Below is a small trained network, with its code and all its weights. Each question gives an input and a class and asks what happens when units are switched off, that is, made to give their printed mean instead of their output.

import numpy as np


def w(rows, s, z=0):
    codes = np.array(rows[::2]) - 128.0
    scale = np.full(codes.shape[1], s)
    scale[-1] = z or s
    return codes * scale


def f(y):
    return y / 2 * (1 + np.tanh(0.7978845608 * (y + 0.044715 * y**3)))


def log_softmax(a):
    a = a - a.max(-1, keepdims=True)
    return a - np.log(np.exp(a).sum(-1, keepdims=True))


def net(x, mask):
    res = np.array(x, float).reshape(1, 8) / 4 @ E
    y = f(res @ A[0][:, :-1].T + A[0][:, -1])
    res = res + np.where(mask, y, B[0][:, -1]) @ B[0][:, :-1]
    return log_softmax(res[-1] @ U[:, :-1].T + U[:, -1])


A, B = {}, {}
E = w([
[51,162,78,254,94],'x0',
[170,112,216,180,63],'x1',
[165,38,131,199,152],'x2',
[67,160,160,115,118],'x3',
[85,219,173,197,108],'x4',
[113,32,75,86,60],'x5',
[42,115,200,108,182],'x6',
[127,54,186,73,108],'x7',
],0.008)
A[0] = w([
[173,210,146,90,197,207],'n1',
[151,142,89,87,211,149],'n2',
[130,161,191,136,120,92],'n3',
[162,67,82,150,213,224],'n4',
[112,169,196,173,135,91],'n5',
[177,120,109,75,67,228],'n6',
[44,188,94,101,134,172],'n7',
[104,78,137,163,71,212],'n8',
[153,162,150,67,139,68],'n9',
[30,129,108,164,71,112],'n10',
[137,119,134,120,177,51],'n11',
[122,62,199,64,44,254],'n12',
[54,163,132,176,80,172],'n13',
[213,138,106,151,222,191],'n14',
[115,185,211,57,101,68],'n15',
[64,142,66,162,165,209],'n16',
[157,139,59,138,103,177],'n17',
[92,131,170,188,221,174],'n18',
[157,215,164,124,59,92],'n19',
[129,2,90,184,188,200],'n20',
[126,110,202,206,183,126],'n21',
],0.0093,0.0037)
B[0] = w([
[201,253,170,10,69,229],'n1',
[250,231,67,78,204,190],'n2',
[114,146,253,179,197,161],'n3',
[225,204,49,211,129,225],'n4',
[92,88,171,134,179,191],'n5',
[242,104,180,68,17,222],'n6',
[81,112,99,45,116,221],'n7',
[123,17,171,119,28,194],'n8',
[204,202,157,136,103,162],'n9',
[115,21,76,69,116,203],'n10',
[166,188,87,123,204,128],'n11',
[136,128,192,161,57,253],'n12',
[36,28,158,137,104,219],'n13',
[163,232,59,195,111,214],'n14',
[123,151,166,127,165,193],'n15',
[29,89,21,109,126,222],'n16',
[174,157,73,138,109,195],'n17',
[62,147,123,180,155,216],'n18',
[108,137,174,104,126,183],'n19',
[130,117,44,201,106,254],'n20',
[135,100,165,165,171,198],'n21',
],0.006,0.0078)
U = w([
[179,134,53,236,169,119],'0',
[186,78,140,147,22,252],'1',
[132,141,197,199,182,18],'2',
[2,72,72,130,116,76],'3',
[203,181,113,78,99,201],'4',
],0.01,0.0026)

Each question gives the input, the list of numbers given to net, and the class t.
The units are the neurons (one row each of A and B). Each row of codes is followed by its name. A weight is (code - 128) times the scale printed after its matrix; where a second scale follows, it is the last column's (A, B and U).
mask holds one flag per neuron, in row order. A switched-off neuron (its flag False) gives its mean, the last column of its row in B, instead of its output. The means were averaged over made-up inputs and are rounded, as every weight is.
A unit's drop is (log p(t) with every unit on - log p(t) with that unit switched off) / (log p(t) with every unit on - log p(t) with every unit switched off).
most important unit: the unit with the biggest drop
k most important neurons: the k neurons with the biggest drops, biggest first
drop when u is switched off: that unit's drop, to one decimal
input [-7,7,8,-7,-2,3,6,-5], class 0: 4 most important neurons	(n4, n20, n14, n1)
input [-6,6,4,5,5,-3,-7,-1], class 2: most important unit	n3
input [-8,-2,8,3,-3,-4,8,2], class 0: 2 most important neurons	(n4, n20)
input [0,6,-7,3,1,-3,1,6], class 2: 2 most important neurons	(n3, n15)
input [2,-5,-1,4,4,-7,-5,-7], class 3: 2 most important neurons	(n16, n13)
input [1,4,-7,-7,5,1,3,1], class 2: 3 most important neurons	(n16, n3, n6)
input [2,1,-1,-3,7,-6,-1,-7], class 2: 2 most important neurons	(n3, n1)
input [3,-4,2,5,-8,0,2,-3], class 0: drop when n2 is switched off	0.2
input [3,2,-8,5,-1,3,-5,-6], class 3: drop when n10 is switched off	0.0
input [7,1,-8,-8,-1,-3,3,8], class 3: drop when n6 is switched off	0.1
